Here is a tiny trained network, its code and every weight. The questions are about switching its units off for an input and a class, where a switched-off unit gives its printed mean instead of its output.

import numpy as np


def w(rows, s, z=0):
    codes = np.array(rows[::2]) - 128.0
    scale = np.full(codes.shape[1], s)
    scale[-1] = z or s
    return codes * scale


def norm(h):
    return h / np.sqrt((h * h).mean(-1, keepdims=True) + 1e-5)


def f(y):
    return y / 2 * (1 + np.tanh(0.7978845608 * (y + 0.044715 * y**3)))


def log_softmax(a):
    a = a - a.max(-1, keepdims=True)
    return a - np.log(np.exp(a).sum(-1, keepdims=True))


def net(x, mask):
    res = np.array(x, float).reshape(1, 7) / 4 @ E
    u = 0
    for l in range(2):
        y = f(norm(res) @ A[l][:, :-1].T + A[l][:, -1])
        res = res + np.where(mask[u : u + 5], y, B[l][:, -1]) @ B[l][:, :-1]
        u += 5
    return log_softmax(norm(res)[-1] @ U[:, :-1].T + U[:, -1])


A, B = {}, {}
E = w([
[138,122,125,138,112,143,135,130,123,122],'x0',
[185,59,37,254,201,56,115,73,108,99],'x1',
[132,154,117,142,123,135,152,119,121,132],'x2',
[123,125,115,107,143,120,122,119,146,139],'x3',
[213,211,111,81,182,182,32,133,49,122],'x4',
[134,128,118,125,124,136,131,123,140,126],'x5',
[134,195,68,154,100,85,58,200,160,202],'x6',
],0.0071)
A[0] = w([
[148,117,115,26,97,121,185,201,176,183,149],'L0N1',
[45,84,118,162,122,112,229,190,151,198,252],'L0N2',
[164,177,165,89,195,254,124,153,137,163,182],'L0N3',
[118,207,70,196,74,85,54,233,200,201,195],'L0N4',
[202,109,86,120,138,27,91,54,72,164,50],'L0N5',
],0.005,0.0037)
B[0] = w([
[116,171,152,193,107,200,93,140,122,41,189],'L0N1',
[76,75,216,154,120,128,135,49,183,132,254],'L0N2',
[97,150,160,2,31,21,92,89,59,115,206],'L0N3',
[118,71,84,113,135,148,122,209,110,222,254],'L0N4',
[209,91,109,204,105,243,141,54,144,57,161],'L0N5',
],0.0068,0.0058)
A[1] = w([
[14,122,200,126,96,166,185,182,213,140,142],'L1N1',
[117,88,141,231,138,83,158,101,180,163,1],'L1N2',
[140,175,212,138,155,111,109,3,152,40,251],'L1N3',
[185,138,53,148,216,136,100,150,66,67,141],'L1N4',
[114,58,95,193,179,76,184,120,168,127,67],'L1N5',
],0.0082,0.0024)
B[1] = w([
[215,128,67,212,206,177,93,29,118,195,254],'L1N1',
[151,128,72,50,59,111,87,207,120,122,206],'L1N2',
[79,110,191,152,155,133,216,99,89,27,220],'L1N3',
[108,114,156,178,145,186,124,27,189,226,183],'L1N4',
[112,192,144,74,122,60,169,255,161,52,208],'L1N5',
],0.01,0.0098)
U = w([
[130,97,150,183,180,182,184,10,119,74,238],'0',
[182,122,81,194,152,171,59,87,178,222,241],'1',
[82,162,206,34,93,135,141,102,50,46,4],'2',
[104,209,127,59,92,137,43,199,74,182,73],'3',
[122,118,156,143,138,71,212,181,170,3,72],'4',
[139,99,29,121,107,66,124,238,189,123,13],'5',
],0.014,0.0018)

Each question gives the input, the list of numbers given to net, and the class t.
The units are the neurons (one row each of A and B). Each row of codes is followed by its name. A weight is (code - 128) times the scale printed after its matrix; where a second scale follows, it is the last column's (A, B and U).
mask holds one flag per neuron, layer by layer. A switched-off neuron (its flag False) gives its mean, the last column of its row in B, instead of its output. The means were averaged over made-up inputs and are rounded, as every weight is.
A unit's drop is (log p(t) with every unit on - log p(t) with that unit switched off) / (log p(t) with every unit on - log p(t) with every unit switched off).
The circuit of an input: a set's keep is (log p(t) with only the set's units on - log p(t) with every unit switched off) / (log p(t) with every unit on - log p(t) with every unit switched off). Starting from all 10 units, units are removed one at a time, each time the one whose removal leaves the highest keep (on an exact tie, the one counted first), for as long as the keep stays at least 0.8.
units of the circuit, in order: the units of the circuit, biggest drop first
most important unit: the unit with the biggest drop
top k neurons: the k neurons with the biggest drops, biggest first
top k neurons in layer l: the k neurons of layer l with the biggest drops, biggest first
input [-3,-2,4,-1,-2,0,1], class 1: most important unit : L0N4
input [-6,2,7,8,-6,6,1], class 5: top 3 neurons in layer 1 : L1N5, L1N2, L1N1
input [3,0,2,6,6,-8,0], class 2: top 2 neurons : L0N3, L1N1
input [-6,4,5,5,0,-6,0], class 4: top 3 neurons in layer 0 : L0N4, L0N5, L0N1
input [-3,3,1,2,-7,3,-1], class 4: top 2 neurons : L0N4, L1N5
input [-4,-3,-7,2,5,4,0], class 2: top 4 neurons : L0N3, L0N4, L1N1, L1N2
input [3,8,-1,-2,-1,4,-6], class 4: top 2 neurons in layer 1 : L1N5, L1N1
input [-3,1,-1,-3,-8,-7,-6], class 4: top 2 neurons in layer 0 : L0N3, L0N1
input [0,-1,1,-8,7,3,0], class 2: top 2 neurons : L0N3, L0N4
input [0,-7,-1,-2,0,2,-1], class 0: top 3 neurons : L1N1, L1N5, L1N2
input [-6,-8,3,-6,-8,8,-3], class 0: units of the circuit, in order : L0N4, L1N1
input [-6,8,-1,7,-4,-7,1], class 5: top 4 neurons : L1N2, L0N1, L0N3, L1N3
input [4,0,8,-3,2,4,1], class 3: top 2 neurons : L1N1, L1N3
input [-1,-6,-2,-8,-1,3,-5], class 0: units of the circuit, in order : L1N1
input [-8,-6,-3,-3,0,0,5], class 1: top 2 neurons : L1N1, L1N5
input [7,-1,-8,-3,2,3,-1], class 2: top 2 neurons : L0N4, L1N1
input [-2,3,-2,-5,-8,5,-4], class 4: top 2 neurons : L1N5, L0N4
input [6,2,2,7,-6,6,4], class 5: top 3 neurons in layer 1 : L1N5, L1N2, L1N4
input [7,-7,-6,-4,0,6,6], class 1: top 3 neurons : L1N1, L1N5, L1N2
input [6,3,-8,-8,-6,-5,4], class 5: most important unit : L1N5
input [0,-2,8,2,8,7,0], class 2: top 2 neurons in layer 0 : L0N3, L0N4
input [-5,-6,-6,3,-5,-4,-1], class 0: top 3 neurons in layer 0 : L0N4, L0N2, L0N1
